Below is a small trained network, with its code and all its weights. Each question gives an input and a class and asks what happens when units are switched off, that is, made to give their printed mean instead of their output.

import numpy as np


def w(rows, s, z=0):
    codes = np.array(rows[::2]) - 128.0
    scale = np.full(codes.shape[1], s)
    scale[-1] = z or s
    return codes * scale


def f(y):
    return y / 2 * (1 + np.tanh(0.7978845608 * (y + 0.044715 * y**3)))


def log_softmax(a):
    a = a - a.max(-1, keepdims=True)
    return a - np.log(np.exp(a).sum(-1, keepdims=True))


def net(x, mask):
    res = np.array(x, float).reshape(1, 6) / 4 @ E
    y = f(res @ A[0][:, :-1].T + A[0][:, -1])
    res = res + np.where(mask, y, B[0][:, -1]) @ B[0][:, :-1]
    return log_softmax(res[-1] @ U[:, :-1].T + U[:, -1])


A, B = {}, {}
E = w([
[65,131,201,119,55,138,165],'x0',
[62,57,100,115,100,62,58],'x1',
[105,122,126,131,147,114,152],'x2',
[135,132,127,128,119,135,118],'x3',
[100,189,118,6,163,95,101],'x4',
[142,130,136,127,124,113,126],'x5',
],0.016)
A[0] = w([
[144,162,201,66,168,184,176,129],'neuron 0',
[56,143,242,107,11,140,172,144],'neuron 1',
[193,182,157,191,163,173,195,254],'neuron 2',
[112,212,150,3,137,124,133,154],'neuron 3',
[168,166,31,72,216,110,96,191],'neuron 4',
[135,24,83,210,130,91,95,198],'neuron 5',
[60,87,118,33,107,81,44,63],'neuron 6',
],0.016,0.0068)
B[0] = w([
[182,206,118,84,85,137,114,198],'neuron 0',
[57,158,162,150,60,102,196,249],'neuron 1',
[181,78,89,157,162,151,225,254],'neuron 2',
[129,254,79,127,137,74,143,228],'neuron 3',
[161,112,185,92,187,165,101,235],'neuron 4',
[182,123,106,141,33,147,25,237],'neuron 5',
[82,50,91,103,162,55,118,226],'neuron 6',
],0.026,0.027)
U = w([
[197,47,74,122,164,174,171,254],'0',
[149,94,180,166,62,170,249,147],'1',
[182,178,169,94,221,146,164,95],'2',
[145,201,110,119,102,101,176,20],'3',
[141,111,124,145,109,131,52,172],'4',
[58,53,221,182,30,137,108,149],'5',
[122,76,126,46,212,102,103,88],'6',
[54,117,94,111,137,54,159,87],'7',
],0.012,0.0044)

Each question gives the input, the list of numbers given to net, and the class t.
The units are the neurons (one row each of A and B). Each row of codes is followed by its name. A weight is (code - 128) times the scale printed after its matrix; where a second scale follows, it is the last column's (A, B and U).
mask holds one flag per neuron, in row order. A switched-off neuron (its flag False) gives its mean, the last column of its row in B, instead of its output. The means were averaged over made-up inputs and are rounded, as every weight is.
A unit's drop is (log p(t) with every unit on - log p(t) with that unit switched off) / (log p(t) with every unit on - log p(t) with every unit switched off).
The circuit of an input: a set's keep is (log p(t) with only the set's units on - log p(t) with every unit switched off) / (log p(t) with every unit on - log p(t) with every unit switched off). Starting from all 7 units, units are removed one at a time, each time the one whose removal leaves the highest keep (on an exact tie, the one counted first), for as long as the keep stays at least 0.8.
circuit, biggest first: the units of the circuit, biggest drop first
most important unit: the unit with the biggest drop
k most important neurons: the k neurons with the biggest drops, biggest first
drop of u: that unit's drop, to one decimal
input [0,0,-3,-8,1,-5], class 2: most important unit -> neuron 5
input [-7,-5,2,3,0,-8], class 0: 3 most important neurons -> neuron 2; neuron 3; neuron 1
input [3,1,2,-6,1,1], class 7: 2 most important neurons -> neuron 5; neuron 2
input [3,1,6,3,-3,-7], class 5: circuit, biggest first -> neuron 2; neuron 3
input [-5,3,8,-7,6,6], class 6: circuit, biggest first -> neuron 6; neuron 4
input [0,-3,5,0,-1,-6], class 0: 2 most important neurons -> neuron 1; neuron 3
input [-1,6,-1,-2,6,-8], class 6: 2 most important neurons -> neuron 1; neuron 4
input [-6,1,7,-4,-3,3], class 4: 3 most important neurons -> neuron 5; neuron 2; neuron 1
input [-5,5,5,2,0,-8], class 4: 3 most important neurons -> neuron 5; neuron 2; neuron 1
input [-1,1,-1,-8,8,-6], class 6: 2 most important neurons -> neuron 6; neuron 4
input [-1,-1,-7,-4,5,5], class 2: 2 most important neurons -> neuron 4; neuron 1
input [0,8,0,4,2,2], class 6: 2 most important neurons -> neuron 6; neuron 1
input [-2,5,8,3,6,7], class 6: 2 most important neurons -> neuron 4; neuron 6
input [-7,3,6,0,-1,-6], class 4: 2 most important neurons -> neuron 2; neuron 5
input [-1,-3,2,4,-8,-2], class 0: circuit, biggest first -> neuron 1
input [-8,-6,-4,1,-1,-5], class 0: 2 most important neurons -> neuron 2; neuron 3
input [0,-3,2,-4,5,4], class 2: 2 most important neurons -> neuron 1; neuron 4
input [-3,-4,5,6,0,7], class 0: drop of neuron 2 -> 0.5
input [-1,2,4,0,2,-6], class 6: drop of neuron 1 -> 0.5
input [-4,6,-6,-7,-6,-6], class 4: most important unit -> neuron 1
input [-1,0,-4,-7,3,-5], class 2: drop of neuron 1 -> 0.2
